Below is a small trained network, with its code and all its weights. Each question gives an input and a class and asks what happens when units are switched off, that is, made to give their printed mean instead of their output.

import numpy as np


def w(rows, s, z=0):
    codes = np.array(rows[::2]) - 128.0
    scale = np.full(codes.shape[1], s)
    scale[-1] = z or s
    return codes * scale


def norm(h):
    return h / np.sqrt((h * h).mean(-1, keepdims=True) + 1e-5)


def f(y):
    return y / 2 * (1 + np.tanh(0.7978845608 * (y + 0.044715 * y**3)))


def log_softmax(a):
    a = a - a.max(-1, keepdims=True)
    return a - np.log(np.exp(a).sum(-1, keepdims=True))


def net(x, mask):
    res = np.array(x, float).reshape(1, 4) / 4 @ E
    u = 0
    for l in range(2):
        y = f(norm(res) @ A[l][:, :-1].T + A[l][:, -1])
        res = res + np.where(mask[u : u + 6], y, B[l][:, -1]) @ B[l][:, :-1]
        u += 6
    return log_softmax(norm(res)[-1] @ U[:, :-1].T + U[:, -1])


A, B = {}, {}
E = w([
[113,111,107,145],'x0',
[254,72,2,11],'x1',
[81,13,218,38],'x2',
[149,151,156,105],'x3',
],0.0038)
A[0] = w([
[85,66,166,176,103],'0.n1',
[192,59,118,243,160],'0.n2',
[254,126,87,157,52],'0.n3',
[188,184,22,118,48],'0.n4',
[110,216,132,216,63],'0.n5',
[165,165,189,104,254],'0.n6',
],0.0068,0.0027)
B[0] = w([
[131,136,169,130,197],'0.n1',
[139,163,137,118,164],'0.n2',
[126,121,142,180,212],'0.n3',
[158,110,152,186,251],'0.n4',
[92,159,59,2,244],'0.n5',
[76,96,76,180,230],'0.n6',
],0.0077,0.0024)
A[1] = w([
[55,90,227,151,67],'1.n1',
[106,241,121,150,183],'1.n2',
[203,38,163,109,196],'1.n3',
[153,140,137,57,252],'1.n4',
[168,148,2,84,139],'1.n5',
[215,149,99,189,38],'1.n6',
],0.0094,0.0029)
B[1] = w([
[189,173,202,104,243],'1.n1',
[71,9,50,167,223],'1.n2',
[66,111,73,159,253],'1.n3',
[83,128,115,207,181],'1.n4',
[111,142,203,117,249],'1.n5',
[202,195,130,105,195],'1.n6',
],0.011,0.0047)
U = w([
[14,63,58,169,225],'0',
[135,155,252,93,249],'1',
[133,149,95,39,27],'2',
[146,131,103,63,5],'3',
[145,136,112,104,2],'4',
[146,136,112,60,16],'5',
[250,215,67,169,196],'6',
],0.017,0.0072)

Each question gives the input, the list of numbers given to net, and the class t.
The units are the neurons (one row each of A and B). Each row of codes is followed by its name. A weight is (code - 128) times the scale printed after its matrix; where a second scale follows, it is the last column's (A, B and U).
mask holds one flag per neuron, layer by layer. A switched-off neuron (its flag False) gives its mean, the last column of its row in B, instead of its output. The means were averaged over made-up inputs and are rounded, as every weight is.
A unit's drop is (log p(t) with every unit on - log p(t) with that unit switched off) / (log p(t) with every unit on - log p(t) with every unit switched off).
most important unit: the unit with the biggest drop
top k neurons in layer l: the k neurons of layer l with the biggest drops, biggest first
drop of u: that unit's drop, to one decimal
input [6,-1,6,-8], class 1: most important unit => 1.n1
input [-2,1,7,7], class 0: top 3 neurons in layer 1 => [1.n3, 1.n5, 1.n4]
input [8,7,0,-6], class 6: top 2 neurons in layer 0 => [0.n5, 0.n4]
input [7,4,0,2], class 6: top 2 neurons in layer 1 => [1.n6, 1.n2]
input [-4,0,-8,-7], class 0: top 3 neurons in layer 1 => [1.n2, 1.n1, 1.n5]
input [-7,2,0,4], class 6: top 2 neurons in layer 1 => [1.n2, 1.n6]
input [-6,2,8,1], class 0: drop of 1.n3 => 0.2
input [8,-7,2,2], class 1: drop of 1.n1 => 1.0
input [2,-4,2,-6], class 1: drop of 0.n6 => 0.0
input [6,4,-2,-7], class 6: drop of 0.n5 => 0.1
